Below are the code and all the weights of a small trained network. Each question names an input and a target symbol and asks about switching units off, where a switched-off unit gives its printed mean instead of its output.

import numpy as np


def w(rows, s, z=0):
    codes = np.array(rows[::2]) - 128.0
    scale = np.full(codes.shape[1], s)
    scale[-1] = z or s
    return codes * scale


def norm(h):
    return h / np.sqrt((h * h).mean(-1, keepdims=True) + 1e-5)


def f(y):
    return np.maximum(y, 0)


def softmax(a):
    e = np.exp(a - a.max(-1, keepdims=True))
    return e / e.sum(-1, keepdims=True)


def log_softmax(a):
    a = a - a.max(-1, keepdims=True)
    return a - np.log(np.exp(a).sum(-1, keepdims=True))


def net(x, mask):
    ids = ['βηθμπφ'.index(c) for c in x.split()]
    T = len(ids)
    res = E[ids] + P[:T]
    u = 0
    for l in range(3):
        r = norm(res)
        for j in range(2):
            rows = slice(2 * j, 2 * j + 2)
            q, k, v = (r @ M[l][rows].T for M in (Q, K, V))
            z = softmax(np.where(np.tri(T) > 0, q @ k.T / 2**0.5, -1e9)) @ v
            o = O[l][rows]
            res = res + np.where(mask[u + j], z, o[:, -1]) @ o[:, :-1]
        u += 2
        y = f(norm(res) @ A[l][:, :-1].T + A[l][:, -1])
        res = res + np.where(mask[u : u + 8], y, B[l][:, -1]) @ B[l][:, :-1]
        u += 8
    return log_softmax(norm(res)[-1] @ U[:, :-1].T + U[:, -1])


Q, K, V, O, A, B = {}, {}, {}, {}, {}, {}
E = w([
[3,115,115,118,137],'β',
[175,137,78,146,79],'η',
[191,128,94,59,80],'θ',
[105,97,96,182,159],'μ',
[121,167,140,105,173],'π',
[143,161,169,163,127],'φ',
],0.022)
P = w([
[111,156,183,49,255],'0',
[226,129,101,77,171],'1',
[207,121,132,107,152],'2',
[178,116,121,119,137],'3',
[148,121,130,130,138],'4',
[136,118,124,139,122],'5',
[114,125,113,147,117],'6',
[94,130,112,154,107],'7',
[67,147,88,165,96],'8',
[61,149,90,145,111],'9',
],0.007)
Q[0] = w([
[66,67,187,76,7],'L0H0',
[187,127,176,156,25],'L0H0',
[190,169,106,58,70],'L0H1',
[128,36,145,126,98],'L0H1',
],0.017)
K[0] = w([
[126,111,109,3,216],'L0H0',
[220,112,168,112,169],'L0H0',
[152,87,186,72,81],'L0H1',
[154,113,119,92,201],'L0H1',
],0.017)
V[0] = w([
[123,94,50,222,182],'L0H0',
[234,131,95,123,116],'L0H0',
[169,2,156,11,111],'L0H1',
[114,111,129,126,52],'L0H1',
],0.0083)
O[0] = w([
[189,199,181,162,253,254],'L0H0',
[38,177,236,133,83,148],'L0H0',
[27,85,5,55,212,57],'L0H1',
[108,173,84,96,186,82],'L0H1',
],0.0058,0.0062)
A[0] = w([
[98,120,152,202,185,150],'L0N0',
[111,156,72,134,14,133],'L0N1',
[113,45,119,85,54,166],'L0N2',
[178,150,149,91,205,78],'L0N3',
[71,128,138,64,143,128],'L0N4',
[156,198,182,131,51,53],'L0N5',
[2,97,80,196,145,250],'L0N6',
[172,124,80,91,186,74],'L0N7',
],0.0097,0.0014)
B[0] = w([
[215,158,178,71,142,253],'L0N0',
[93,132,62,190,170,198],'L0N1',
[173,177,47,142,138,163],'L0N2',
[45,131,203,216,130,189],'L0N3',
[181,136,102,164,81,156],'L0N4',
[153,101,93,244,98,217],'L0N5',
[194,1,166,189,236,209],'L0N6',
[71,121,201,124,145,161],'L0N7',
],0.01,0.0069)
Q[1] = w([
[54,119,187,145,159],'L1H0',
[118,249,104,119,90],'L1H0',
[108,180,143,177,157],'L1H1',
[105,226,208,2,167],'L1H1',
],0.0099)
K[1] = w([
[130,52,107,132,94],'L1H0',
[115,107,153,203,124],'L1H0',
[161,175,107,94,177],'L1H1',
[99,170,253,183,167],'L1H1',
],0.012)
V[1] = w([
[74,5,188,252,189],'L1H0',
[167,117,86,179,121],'L1H0',
[149,168,131,2,103],'L1H1',
[62,94,146,79,68],'L1H1',
],0.0089)
O[1] = w([
[29,55,254,89,200,255],'L1H0',
[94,105,81,108,170,183],'L1H0',
[176,176,111,192,180,30],'L1H1',
[160,169,186,153,180,30],'L1H1',
],0.0083,0.0081)
A[1] = w([
[105,202,81,135,151,10],'L1N0',
[164,136,147,129,105,217],'L1N1',
[136,118,186,143,150,99],'L1N2',
[134,137,101,136,203,220],'L1N3',
[100,209,133,140,87,102],'L1N4',
[139,113,154,104,75,84],'L1N5',
[167,97,155,6,101,181],'L1N6',
[87,90,77,109,87,187],'L1N7',
],0.015,0.0013)
B[1] = w([
[116,51,212,100,93,143],'L1N0',
[106,95,101,149,116,151],'L1N1',
[89,189,50,93,131,254],'L1N2',
[200,135,177,87,124,203],'L1N3',
[38,205,121,119,198,135],'L1N4',
[110,64,193,143,105,141],'L1N5',
[134,244,111,163,37,149],'L1N6',
[160,222,87,167,225,179],'L1N7',
],0.011,0.0085)
Q[2] = w([
[91,72,141,194,5],'L2H0',
[126,174,139,172,157],'L2H0',
[111,167,204,120,74],'L2H1',
[83,171,183,156,160],'L2H1',
],0.016)
K[2] = w([
[104,113,222,251,95],'L2H0',
[122,188,151,146,190],'L2H0',
[107,99,154,208,119],'L2H1',
[172,150,182,140,75],'L2H1',
],0.015)
V[2] = w([
[109,190,52,76,80],'L2H0',
[165,197,112,87,27],'L2H0',
[255,121,187,196,105],'L2H1',
[87,7,191,133,214],'L2H1',
],0.0087)
O[2] = w([
[69,60,85,254,160,78],'L2H0',
[73,93,147,109,88,19],'L2H0',
[66,106,156,143,118,93],'L2H1',
[126,124,56,186,73,255],'L2H1',
],0.0086,0.0057)
A[2] = w([
[243,233,158,160,91,97],'L2N0',
[211,154,18,199,39,195],'L2N1',
[68,69,155,146,76,18],'L2N2',
[141,154,145,142,83,43],'L2N3',
[202,12,120,119,113,128],'L2N4',
[254,185,232,90,107,125],'L2N5',
[150,184,174,179,9,14],'L2N6',
[90,186,146,64,105,2],'L2N7',
],0.012,0.00091)
B[2] = w([
[129,140,138,44,190,229],'L2N0',
[57,131,6,108,67,222],'L2N1',
[172,168,172,168,78,166],'L2N2',
[108,114,136,157,148,147],'L2N3',
[44,128,133,57,126,187],'L2N4',
[201,251,120,138,121,254],'L2N5',
[145,57,106,192,210,188],'L2N6',
[160,69,45,143,104,166],'L2N7',
],0.017,0.0075)
U = w([
[118,64,176,21,126,226],'β',
[83,188,16,138,48,89],'η',
[232,84,112,111,106,2],'θ',
[245,254,162,97,134,181],'μ',
[70,192,203,132,83,49],'π',
[209,92,175,243,99,228],'φ',
],0.008,0.0028)

Each question gives the input, a string of symbols that net reads in full, and the target symbol t.
The units are the heads (2 rows each of Q, K, V and O) and the neurons (one row each of A and B). Each row of codes is followed by its name. A weight is (code - 128) times the scale printed after its matrix; where a second scale follows, it is the last column's (O, A, B and U).
mask holds one flag per unit, layer by layer, with each layer's heads first. A switched-off unit (its flag False) gives its mean, the last column of its rows in O or B, instead of its output. The means were averaged over made-up inputs and are rounded, as every weight is.
A unit's drop is (log p(t) with every unit on - log p(t) with that unit switched off) / (log p(t) with every unit on - log p(t) with every unit switched off).
most important unit: the unit with the biggest drop
top k neurons: the k neurons with the biggest drops, biggest first
which heads matter: for each layer, one digit per head in row order, 1 if its drop is at least 0.15 and else 0, layers parted by /
drop of u: that unit's drop, to one decimal
input η π η μ μ θ, target η: which heads matter : 00 / 00 / 10
input η β μ μ φ, target φ: most important unit : L0N6
input μ μ β, target β: which heads matter : 10 / 00 / 00
input μ θ μ, target η: which heads matter : 11 / 11 / 10
input β π π μ μ θ π μ, target φ: which heads matter : 11 / 00 / 10
input φ μ μ μ η θ η μ, target β: which heads matter : 10 / 00 / 11
input φ φ μ φ φ β μ, target μ: top 2 neurons : [L0N6; L2N5]
input μ θ μ η, target β: which heads matter : 11 / 01 / 11
input φ φ φ θ η, target β: which heads matter : 01 / 01 / 11
input π θ μ η η η η μ, target β: which heads matter : 11 / 11 / 11
input η β η μ μ β π, target β: top 2 neurons : [L0N3; L2N5]
input μ η θ μ π, target π: which heads matter : 01 / 00 / 10
input φ μ φ η θ, target η: top 2 neurons : [L0N6; L1N6]
input η η μ π β φ β η φ π, target φ: which heads matter : 01 / 00 / 00
input μ η π, target η: most important unit : L0H0
input π μ η β π, target β: top 3 neurons : [L2N5; L0N0; L0N6]
input φ μ μ μ β μ φ μ, target μ: top 2 neurons : [L0N6; L0N0]
input η η π, target η: top 2 neurons : [L2N7; L2N0]
input β φ μ μ μ θ μ η μ π, target π: drop of L0H1 : 0.7
input η μ η β β φ π, target φ: most important unit : L0H1
input π φ π φ φ φ, target φ: drop of L0H0 : 0.1
input μ μ μ θ φ η μ μ μ μ, target φ: drop of L0N3 : 0.2
input η β η μ π η η φ β, target β: drop of L2N4 : 0.2
